Here is a tiny trained network, its code and every weight. The questions are about switching its units off for an input and a target symbol, where a switched-off unit gives its printed mean instead of its output.

import numpy as np


def w(rows, s, z=0):
    codes = np.array(rows[::2]) - 128.0
    scale = np.full(codes.shape[1], s)
    scale[-1] = z or s
    return codes * scale


def f(y):
    return y / 2 * (1 + np.tanh(0.7978845608 * (y + 0.044715 * y**3)))


def softmax(a):
    e = np.exp(a - a.max(-1, keepdims=True))
    return e / e.sum(-1, keepdims=True)


def log_softmax(a):
    a = a - a.max(-1, keepdims=True)
    return a - np.log(np.exp(a).sum(-1, keepdims=True))


def net(x, mask):
    ids = ['ΛΞβδζημπστ'.index(c) for c in x.split()]
    T = len(ids)
    res = E[ids] + P[:T]
    r = res
    for j in range(3):
        rows = slice(2 * j, 2 * j + 2)
        q, k, v = (r @ M[0][rows].T for M in (Q, K, V))
        z = softmax(np.where(np.tri(T) > 0, q @ k.T / 2**0.5, -1e9)) @ v
        o = O[0][rows]
        res = res + np.where(mask[j], z, o[:, -1]) @ o[:, :-1]
    y = f(res @ A[0][:, :-1].T + A[0][:, -1])
    res = res + np.where(mask[3:27], y, B[0][:, -1]) @ B[0][:, :-1]
    return log_softmax(res[-1] @ U[:, :-1].T + U[:, -1])


Q, K, V, O, A, B = {}, {}, {}, {}, {}, {}
E = w([
[162,54,24,69,192,168,108,93,134,81,223,133],'Λ',
[29,66,114,85,174,126,87,70,143,125,214,43],'Ξ',
[65,79,121,115,255,83,181,172,178,144,175,101],'β',
[95,78,59,92,242,108,50,116,124,88,95,145],'δ',
[35,87,92,136,206,3,141,173,118,216,108,89],'ζ',
[126,57,45,81,91,27,91,61,44,158,122,77],'η',
[222,58,59,70,102,201,38,149,103,216,58,100],'μ',
[243,67,98,97,201,34,198,169,158,117,83,147],'π',
[217,110,155,103,78,58,190,70,188,89,120,29],'σ',
[105,151,213,114,110,81,165,37,97,166,39,73],'τ',
],0.0086)
P = w([
[176,133,101,242,151,175,130,64,196,161,160,164],'0',
[182,143,118,114,170,81,116,77,140,168,196,133],'1',
[197,145,143,116,164,55,66,74,159,162,178,135],'2',
[175,120,138,142,154,70,97,89,139,153,156,136],'3',
[105,84,90,120,135,124,186,74,132,137,143,138],'4',
[111,127,113,57,165,113,147,115,104,128,152,109],'5',
[112,87,127,117,128,85,120,127,140,149,116,114],'6',
[113,50,121,142,119,79,118,130,142,143,88,124],'7',
[58,40,59,109,120,132,195,104,132,118,60,125],'8',
[133,111,154,23,174,101,102,164,88,116,104,54],'9',
[157,86,165,97,144,58,89,174,112,139,64,78],'10',
[185,76,155,96,147,66,88,158,87,118,53,84],'11',
[54,38,63,69,150,173,199,124,114,102,3,86],'12',
],0.0079)
Q[0] = w([
[84,161,138,170,94,188,154,124,95,91,116,156],'H0',
[158,250,233,200,55,180,106,153,145,128,159,192],'H0',
[179,194,176,171,85,166,90,160,133,150,156,171],'H1',
[73,160,113,147,77,208,181,161,122,89,119,158],'H1',
[67,117,86,95,106,175,206,123,147,127,107,126],'H2',
[148,82,92,115,144,121,149,115,109,90,35,90],'H2',
],0.011)
K[0] = w([
[130,138,95,103,156,128,93,142,123,161,204,152],'H0',
[136,143,101,172,131,157,122,102,128,164,182,154],'H0',
[114,150,125,217,135,126,141,112,164,102,172,148],'H1',
[98,153,135,106,162,110,128,137,130,104,196,108],'H1',
[159,202,135,7,162,119,105,166,74,126,140,95],'H2',
[95,72,117,81,143,143,121,181,130,126,128,108],'H2',
],0.012)
V[0] = w([
[105,177,244,133,9,127,175,27,165,139,136,62],'H0',
[227,145,105,128,83,115,200,155,215,57,173,123],'H0',
[95,160,185,147,201,3,206,100,112,85,142,179],'H1',
[146,132,174,137,235,165,162,150,211,149,94,157],'H1',
[104,138,112,118,167,213,92,76,138,2,238,169],'H2',
[252,102,76,76,110,132,47,103,51,81,29,192],'H2',
],0.0076)
O[0] = w([
[76,158,127,165,93,132,192,23,107,32,21,128,82],'H0',
[102,131,44,117,80,71,101,244,148,11,71,2,148],'H0',
[103,46,149,80,207,61,82,76,194,143,40,81,2],'H1',
[62,75,221,4,56,97,197,200,125,113,111,188,76],'H1',
[121,32,219,181,151,182,164,156,69,93,114,76,93],'H2',
[163,127,145,136,175,66,3,138,47,55,139,203,215],'H2',
],0.0075,0.0054)
A[0] = w([
[86,131,63,81,132,131,108,177,112,92,88,95,121],'N0',
[112,81,98,60,128,86,80,106,134,134,101,139,159],'N1',
[141,91,95,141,133,138,67,163,153,100,118,57,98],'N2',
[140,122,147,75,65,119,205,146,127,150,166,117,242],'N3',
[180,179,104,187,187,132,122,131,101,131,137,102,199],'N4',
[128,74,97,147,152,128,61,168,148,199,165,97,174],'N5',
[101,72,189,64,173,175,119,101,136,180,144,210,61],'N6',
[144,88,136,172,110,224,207,143,101,132,150,121,211],'N7',
[115,161,73,117,135,116,145,143,109,97,70,99,162],'N8',
[164,71,136,147,149,91,80,94,149,147,81,117,159],'N9',
[71,150,100,150,135,113,168,115,115,37,48,89,138],'N10',
[151,124,107,117,132,96,119,80,97,85,77,120,197],'N11',
[134,155,72,90,158,69,101,167,141,165,78,178,234],'N12',
[124,149,143,159,63,171,145,186,65,118,152,205,240],'N13',
[152,54,124,75,172,104,90,134,121,227,162,182,229],'N14',
[147,76,113,105,130,97,113,76,153,159,106,159,186],'N15',
[144,146,135,197,172,173,123,52,91,191,163,122,142],'N16',
[135,254,92,110,72,191,132,158,120,132,155,199,253],'N17',
[81,179,87,116,66,119,92,137,138,147,153,181,189],'N18',
[137,88,91,126,146,99,187,133,168,165,105,63,169],'N19',
[155,92,168,87,175,150,133,73,129,221,190,189,16],'N20',
[149,84,162,81,144,133,166,193,151,78,138,89,173],'N21',
[127,93,150,175,96,187,105,181,67,123,141,169,185],'N22',
[127,135,118,146,141,114,149,54,130,124,104,141,231],'N23',
],0.0068,0.0023)
B[0] = w([
[140,82,155,164,57,84,129,160,183,160,151,82,169],'N0',
[134,113,188,88,133,114,195,90,179,92,126,84,176],'N1',
[120,100,77,144,120,42,117,220,120,102,148,47,176],'N2',
[75,113,64,52,101,233,145,167,80,224,132,165,142],'N3',
[93,130,54,215,145,140,31,82,115,109,68,92,199],'N4',
[170,147,83,101,148,96,139,180,52,116,190,90,222],'N5',
[169,74,197,138,17,109,99,128,238,241,161,204,141],'N6',
[3,99,191,185,96,218,221,155,54,154,48,61,141],'N7',
[122,85,131,164,100,132,77,114,182,147,105,130,163],'N8',
[103,188,135,61,151,113,164,104,179,17,90,109,170],'N9',
[108,104,175,192,83,148,79,153,139,186,118,208,173],'N10',
[99,105,156,100,161,123,87,128,159,115,67,168,180],'N11',
[174,152,132,149,94,142,185,62,164,49,138,68,206],'N12',
[21,158,189,64,109,109,136,180,147,33,70,162,190],'N13',
[213,144,153,114,157,115,165,132,71,152,216,157,254],'N14',
[148,184,183,74,184,123,199,81,128,103,117,146,163],'N15',
[135,155,106,250,116,176,84,91,89,111,138,148,182],'N16',
[104,217,91,76,87,171,152,86,247,63,128,149,204],'N17',
[126,164,99,63,140,132,196,156,176,68,150,95,168],'N18',
[98,183,47,118,156,195,91,114,147,134,115,93,166],'N19',
[141,115,119,238,68,128,68,105,222,165,164,192,176],'N20',
[63,89,133,134,138,156,74,173,64,173,43,157,155],'N21',
[31,160,222,128,133,55,132,219,58,43,66,166,175],'N22',
[143,154,178,93,177,163,147,60,113,119,84,172,154],'N23',
],0.0048,0.0097)
U = w([
[104,97,208,205,151,88,120,177,5,124,102,125,7],'Λ',
[136,96,150,197,74,179,200,125,61,171,139,60,138],'Ξ',
[91,104,66,93,112,190,121,139,117,238,119,130,130],'β',
[148,45,206,126,109,75,68,146,91,168,139,199,191],'δ',
[178,127,122,114,68,128,197,85,236,196,185,144,44],'ζ',
[182,174,61,234,178,125,60,78,115,127,148,102,179],'η',
[88,204,140,117,71,126,131,161,119,85,162,204,113],'μ',
[137,147,124,10,168,67,187,150,104,84,142,51,133],'π',
[46,115,117,158,97,97,67,142,253,83,67,81,84],'σ',
[105,156,221,62,198,161,187,47,158,79,54,185,194],'τ',
],0.0049,0.0019)

Each question gives the input, a string of symbols that net reads in full, and the target symbol t.
The units are the heads (2 rows each of Q, K, V and O) and the neurons (one row each of A and B). Each row of codes is followed by its name. A weight is (code - 128) times the scale printed after its matrix; where a second scale follows, it is the last column's (O, A, B and U).
mask holds one flag per unit, heads first, then neurons. A switched-off unit (its flag False) gives its mean, the last column of its rows in O or B, instead of its output. The means were averaged over made-up inputs and are rounded, as every weight is.
A unit's drop is (log p(t) with every unit on - log p(t) with that unit switched off) / (log p(t) with every unit on - log p(t) with every unit switched off).
The circuit of an input: a set's keep is (log p(t) with only the set's units on - log p(t) with every unit switched off) / (log p(t) with every unit on - log p(t) with every unit switched off). Starting from the 12 units with the biggest drops (on a tie, the unit counted first), units are removed one at a time, each time the one whose removal leaves the highest keep (on an exact tie, the one counted first), for as long as the keep stays at least 0.8.
circuit, biggest first: the units of the circuit, biggest drop first
most important unit: the unit with the biggest drop
k most important neurons: the k neurons with the biggest drops, biggest first
heads that matter: for each layer, one digit per head in row order, 1 if its drop is at least 0.15 and else 0, layers parted by /
input δ Λ μ η μ μ η η η τ, target η: heads that matter	011
input Λ η μ δ δ Λ ζ μ ζ, target μ: heads that matter	110
input δ η μ, target δ: most important unit	H2
input τ π π β Ξ Λ η Λ η, target η: 2 most important neurons	(N16; N13)
input ζ η π ζ π τ μ σ σ β ζ, target σ: circuit, biggest first	(H0; N14)
input μ η η τ μ σ η, target σ: circuit, biggest first	(H0; N14)
input σ μ δ, target σ: heads that matter	100
input η η σ δ η ζ, target η: circuit, biggest first	(H1; N13)
input π Λ μ η δ τ σ η η μ ζ, target μ: circuit, biggest first	(H1; H2; N17)
input η η σ δ η Ξ Ξ η, target η: heads that matter	010
input π μ μ η δ σ β Ξ τ Ξ, target τ: heads that matter	100
input η β τ Ξ, target τ: circuit, biggest first	(H0; H1; N23)
input τ β τ, target τ: circuit, biggest first	(H0; H1)
input Ξ ζ δ, target ζ: 2 most important neurons	(N6; N20)
input μ μ μ η, target μ: heads that matter	010
input δ τ τ τ μ σ, target τ: circuit, biggest first	(H0; N23)
input σ σ η π, target σ: circuit, biggest first	(H0; H1; N14)
input Ξ ζ τ δ δ, target τ: circuit, biggest first	(H1; H0; N15)
input η π Λ τ β η σ, target σ: circuit, biggest first	(H0; H1; N14)
input η π Ξ, target π: heads that matter	110
input β η μ, target β: heads that matter	001
input π μ π τ β Ξ η μ η μ β, target μ: heads that matter	110
input η Λ Ξ, target η: heads that matter	010
input η δ μ μ δ Ξ τ μ η μ Ξ, target μ: most important unit	H1
input μ ζ δ, target μ: heads that matter	010
